Below are the code and all the weights of a small trained network. Each question names an input and a target symbol and asks about switching units off, where a switched-off unit gives its printed mean instead of its output.

import numpy as np


def w(rows, s, z=0):
    codes = np.array(rows[::2]) - 128.0
    scale = np.full(codes.shape[1], s)
    scale[-1] = z or s
    return codes * scale


def f(y):
    return np.maximum(y, 0)


def softmax(a):
    e = np.exp(a - a.max(-1, keepdims=True))
    return e / e.sum(-1, keepdims=True)


def log_softmax(a):
    a = a - a.max(-1, keepdims=True)
    return a - np.log(np.exp(a).sum(-1, keepdims=True))


def net(x, mask):
    ids = ['αγδηλμπτψ'.index(c) for c in x.split()]
    T = len(ids)
    res = E[ids] + P[:T]
    u = 0
    for l in range(2):
        r = res
        for j in range(2):
            rows = slice(4 * j, 4 * j + 4)
            q, k, v = (r @ M[l][rows].T for M in (Q, K, V))
            z = softmax(np.where(np.tri(T) > 0, q @ k.T / 4**0.5, -1e9)) @ v
            o = O[l][rows]
            res = res + np.where(mask[u + j], z, o[:, -1]) @ o[:, :-1]
        u += 2
        y = f(res @ A[l][:, :-1].T + A[l][:, -1])
        res = res + np.where(mask[u : u + 16], y, B[l][:, -1]) @ B[l][:, :-1]
        u += 16
    return log_softmax(res[-1] @ U[:, :-1].T + U[:, -1])


Q, K, V, O, A, B = {}, {}, {}, {}, {}, {}
E = w([
[162,85,115,174,136,126],'α',
[163,107,131,176,108,147],'γ',
[188,100,116,138,130,132],'δ',
[87,136,91,82,81,179],'η',
[122,72,132,131,185,152],'λ',
[168,110,67,62,201,117],'μ',
[76,131,179,170,157,149],'π',
[204,254,156,100,124,115],'τ',
[86,127,31,140,182,121],'ψ',
],0.016)
P = w([
[73,167,95,238,166,203],'0',
[89,152,46,189,140,233],'1',
[94,109,49,127,125,253],'2',
[105,127,121,82,135,184],'3',
[99,152,166,98,125,121],'4',
[77,125,214,65,118,93],'5',
],0.0044)
Q[0] = w([
[198,137,165,147,205,54],'L0H1',
[170,88,254,169,83,61],'L0H1',
[170,168,142,97,161,216],'L0H1',
[185,134,224,132,103,121],'L0H1',
[179,149,59,108,149,191],'L0H2',
[183,97,167,205,123,197],'L0H2',
[108,98,183,123,148,67],'L0H2',
[53,199,134,127,188,177],'L0H2',
],0.0085)
K[0] = w([
[254,90,128,118,166,97],'L0H1',
[183,69,205,195,92,113],'L0H1',
[129,222,161,56,95,79],'L0H1',
[231,148,218,154,127,159],'L0H1',
[108,179,71,51,157,210],'L0H2',
[101,140,155,72,199,168],'L0H2',
[175,113,184,155,112,109],'L0H2',
[126,218,122,159,64,104],'L0H2',
],0.0079)
V[0] = w([
[176,67,151,180,187,121],'L0H1',
[149,137,194,3,142,141],'L0H1',
[69,50,107,120,126,75],'L0H1',
[79,235,83,106,203,82],'L0H1',
[121,21,216,101,106,99],'L0H2',
[127,163,181,2,171,175],'L0H2',
[130,197,96,127,225,93],'L0H2',
[146,122,37,94,9,85],'L0H2',
],0.0062)
O[0] = w([
[155,111,158,116,177,141,143],'L0H1',
[155,174,95,93,127,109,48],'L0H1',
[87,89,149,120,151,103,102],'L0H1',
[96,86,44,157,112,155,196],'L0H1',
[116,132,139,83,161,128,4],'L0H2',
[130,169,49,115,141,130,88],'L0H2',
[147,93,50,171,120,174,195],'L0H2',
[141,146,113,146,43,2,107],'L0H2',
],0.0083,0.0045)
A[0] = w([
[89,87,130,160,166,114,78],'L0N1',
[210,122,98,177,70,160,197],'L0N2',
[71,132,95,96,90,124,117],'L0N3',
[76,92,163,164,107,153,148],'L0N4',
[62,3,103,146,106,137,140],'L0N5',
[104,102,213,157,174,113,42],'L0N6',
[52,134,143,148,98,151,129],'L0N7',
[104,209,196,143,136,120,126],'L0N8',
[206,77,115,139,103,197,204],'L0N9',
[215,134,75,122,142,143,151],'L0N10',
[201,141,80,117,187,138,176],'L0N11',
[38,135,136,154,144,96,152],'L0N12',
[172,84,174,222,65,184,195],'L0N13',
[2,109,163,146,125,147,138],'L0N14',
[237,93,194,85,103,167,107],'L0N15',
[172,117,128,161,109,220,253],'L0N16',
],0.0072,0.006)
B[0] = w([
[211,73,122,162,141,118,149],'L0N1',
[85,150,139,83,204,58,215],'L0N2',
[216,136,144,193,78,169,145],'L0N3',
[112,181,122,84,173,105,167],'L0N4',
[154,245,14,158,145,138,209],'L0N5',
[195,190,184,221,135,208,134],'L0N6',
[160,242,115,67,175,166,150],'L0N7',
[2,159,55,50,165,230,134],'L0N8',
[66,149,146,140,198,51,228],'L0N9',
[50,112,145,105,188,89,179],'L0N10',
[64,85,142,81,198,82,187],'L0N11',
[138,180,19,74,182,191,153],'L0N12',
[31,131,163,111,180,30,218],'L0N13',
[209,227,142,102,197,190,167],'L0N14',
[101,189,198,169,191,66,158],'L0N15',
[88,164,184,84,209,68,254],'L0N16',
],0.0053,0.011)
Q[1] = w([
[102,193,174,129,190,13],'L1H1',
[114,208,28,73,171,77],'L1H1',
[141,141,172,48,224,81],'L1H1',
[170,154,114,139,25,142],'L1H1',
[128,124,128,209,13,196],'L1H2',
[137,60,133,128,55,86],'L1H2',
[125,201,177,73,130,99],'L1H2',
[196,137,102,207,2,161],'L1H2',
],0.0085)
K[1] = w([
[158,86,124,113,34,217],'L1H1',
[225,213,33,166,49,183],'L1H1',
[204,101,109,37,25,79],'L1H1',
[73,136,126,136,207,147],'L1H1',
[93,89,121,131,226,107],'L1H2',
[70,78,199,143,196,134],'L1H2',
[215,144,152,78,71,75],'L1H2',
[24,136,120,159,254,50],'L1H2',
],0.008)
V[1] = w([
[156,133,67,175,151,194],'L1H1',
[175,3,61,77,158,116],'L1H1',
[57,17,206,107,136,101],'L1H1',
[94,227,167,99,133,106],'L1H1',
[170,188,98,51,78,83],'L1H2',
[117,182,120,109,186,126],'L1H2',
[140,214,143,72,157,197],'L1H2',
[103,176,127,92,78,198],'L1H2',
],0.0073)
O[1] = w([
[181,172,132,58,202,137,167],'L1H1',
[77,84,113,102,254,125,101],'L1H1',
[78,52,227,136,105,149,55],'L1H1',
[126,170,90,132,30,146,201],'L1H1',
[97,159,5,101,105,77,123],'L1H2',
[120,135,102,110,82,209,250],'L1H2',
[115,222,98,75,148,202,200],'L1H2',
[57,222,88,101,131,129,105],'L1H2',
],0.0075,0.016)
A[1] = w([
[168,199,159,190,143,189,125],'L1N1',
[191,174,168,120,175,126,162],'L1N2',
[91,100,157,219,28,50,42],'L1N3',
[119,44,148,104,66,26,123],'L1N4',
[125,182,239,68,133,60,163],'L1N5',
[115,98,195,82,110,173,254],'L1N6',
[139,34,131,190,97,82,100],'L1N7',
[177,90,205,181,171,169,161],'L1N8',
[105,100,174,212,108,175,134],'L1N9',
[100,138,147,72,86,56,134],'L1N10',
[100,199,111,111,99,108,64],'L1N11',
[158,102,191,208,68,87,130],'L1N12',
[2,106,50,136,109,142,187],'L1N13',
[96,154,97,96,53,101,133],'L1N14',
[223,186,76,74,79,163,81],'L1N15',
[74,92,97,144,111,171,53],'L1N16',
],0.0076,0.005)
B[1] = w([
[75,87,98,77,90,42,186],'L1N1',
[189,67,41,164,134,52,183],'L1N2',
[116,253,167,112,211,86,152],'L1N3',
[9,158,232,229,202,153,145],'L1N4',
[171,155,50,147,144,222,167],'L1N5',
[217,99,199,192,96,199,161],'L1N6',
[75,183,198,124,203,39,145],'L1N7',
[154,63,59,120,17,126,160],'L1N8',
[199,194,75,103,82,72,156],'L1N9',
[204,124,94,203,167,195,148],'L1N10',
[141,22,129,108,128,126,213],'L1N11',
[138,221,48,165,89,31,155],'L1N12',
[108,99,133,94,95,64,193],'L1N13',
[129,53,127,101,106,113,175],'L1N14',
[94,68,195,219,191,106,252],'L1N15',
[188,174,124,159,86,70,130],'L1N16',
],0.0055,0.021)
U = w([
[55,5,199,142,195,105,105],'α',
[162,72,148,168,118,195,245],'γ',
[160,182,112,103,186,89,84],'δ',
[105,117,146,139,127,116,29],'η',
[3,141,122,68,62,80,240],'λ',
[25,221,168,96,140,233,138],'μ',
[201,97,119,145,98,67,38],'π',
[129,207,133,112,98,133,4],'τ',
[41,149,190,191,155,97,99],'ψ',
],0.005,0.0041)

Each question gives the input, a string of symbols that net reads in full, and the target symbol t.
The units are the heads (4 rows each of Q, K, V and O) and the neurons (one row each of A and B). Each row of codes is followed by its name. A weight is (code - 128) times the scale printed after its matrix; where a second scale follows, it is the last column's (O, A, B and U).
mask holds one flag per unit, layer by layer, with each layer's heads first. A switched-off unit (its flag False) gives its mean, the last column of its rows in O or B, instead of its output. The means were averaged over made-up inputs and are rounded, as every weight is.
A unit's drop is (log p(t) with every unit on - log p(t) with that unit switched off) / (log p(t) with every unit on - log p(t) with every unit switched off).
The circuit of an input: a set's keep is (log p(t) with only the set's units on - log p(t) with every unit switched off) / (log p(t) with every unit on - log p(t) with every unit switched off). Starting from the 12 units with the biggest drops (on a tie, the unit counted first), units are removed one at a time, each time the one whose removal leaves the highest keep (on an exact tie, the one counted first), for as long as the keep stays at least 0.8.
circuit, biggest first: the units of the circuit, biggest drop first
top k neurons: the k neurons with the biggest drops, biggest first
top k neurons in layer l: the k neurons of layer l with the biggest drops, biggest first
heads that matter: for each layer, one digit per head in row order, 1 if its drop is at least 0.15 and else 0, layers parted by /
input γ α λ α, target γ: top 2 neurons in layer 0 => (L0N2 L0N13)
input δ λ γ, target γ: heads that matter => 11 / 11
input ψ τ μ δ γ, target α: circuit, biggest first => (L0N13 L0N2 L1H1 L0N5)
input α δ λ, target γ: heads that matter => 10 / 11
input ψ π μ τ γ α, target λ: circuit, biggest first => (L1H1 L1H2 L1N6)
input δ λ δ τ δ δ, target λ: heads that matter => 00 / 11
input α α ψ μ δ δ, target α: top 2 neurons in layer 0 => (L0N13 L0N4)
input δ τ π, target λ: heads that matter => 00 / 10
input δ μ γ μ, target α: circuit, biggest first => (L1H1 L1H2 L0N14)
input δ τ λ δ π, target μ: circuit, biggest first => (L1H2 L0N8)
input λ τ π δ, target λ: top 2 neurons in layer 0 => (L0N13 L0N4)
input τ λ α δ α, target ψ: top 2 neurons in layer 0 => (L0N2 L0N10)
input δ δ δ δ γ, target ψ: top 2 neurons => (L0N5 L1N4)
input δ α γ, target ψ: heads that matter => 10 / 11
input α δ ψ δ ψ δ, target δ: heads that matter => 10 / 10
input α η ψ δ τ, target λ: heads that matter => 00 / 01
input π δ δ δ, target ψ: top 3 neurons => (L0N13 L0N16 L0N4)
input δ δ δ α τ, target λ: heads that matter => 00 / 11
input ψ λ μ α, target α: top 2 neurons => (L0N13 L0N4)
input δ τ δ γ, target λ: top 2 neurons => (L0N13 L0N15)
input λ μ δ, target α: heads that matter => 00 / 10
input λ λ δ λ δ γ, target γ: heads that matter => 01 / 01
input λ α π α δ π, target μ: top 2 neurons => (L0N8 L0N5)
input γ α δ π α, target μ: top neuron => (L0N9)
input π δ δ, target μ: heads that matter => 01 / 01
input δ τ δ δ ψ α, target δ: top 2 neurons in layer 0 => (L0N13 L0N9)
input δ λ δ, target γ: top 2 neurons => (L0N2 L1N6)
input δ ψ π τ δ ψ, target δ: top neuron => (L0N5)
input δ δ τ ψ γ, target δ: top 2 neurons in layer 0 => (L0N2 L0N13)
input δ η μ α, target λ: heads that matter => 00 / 01
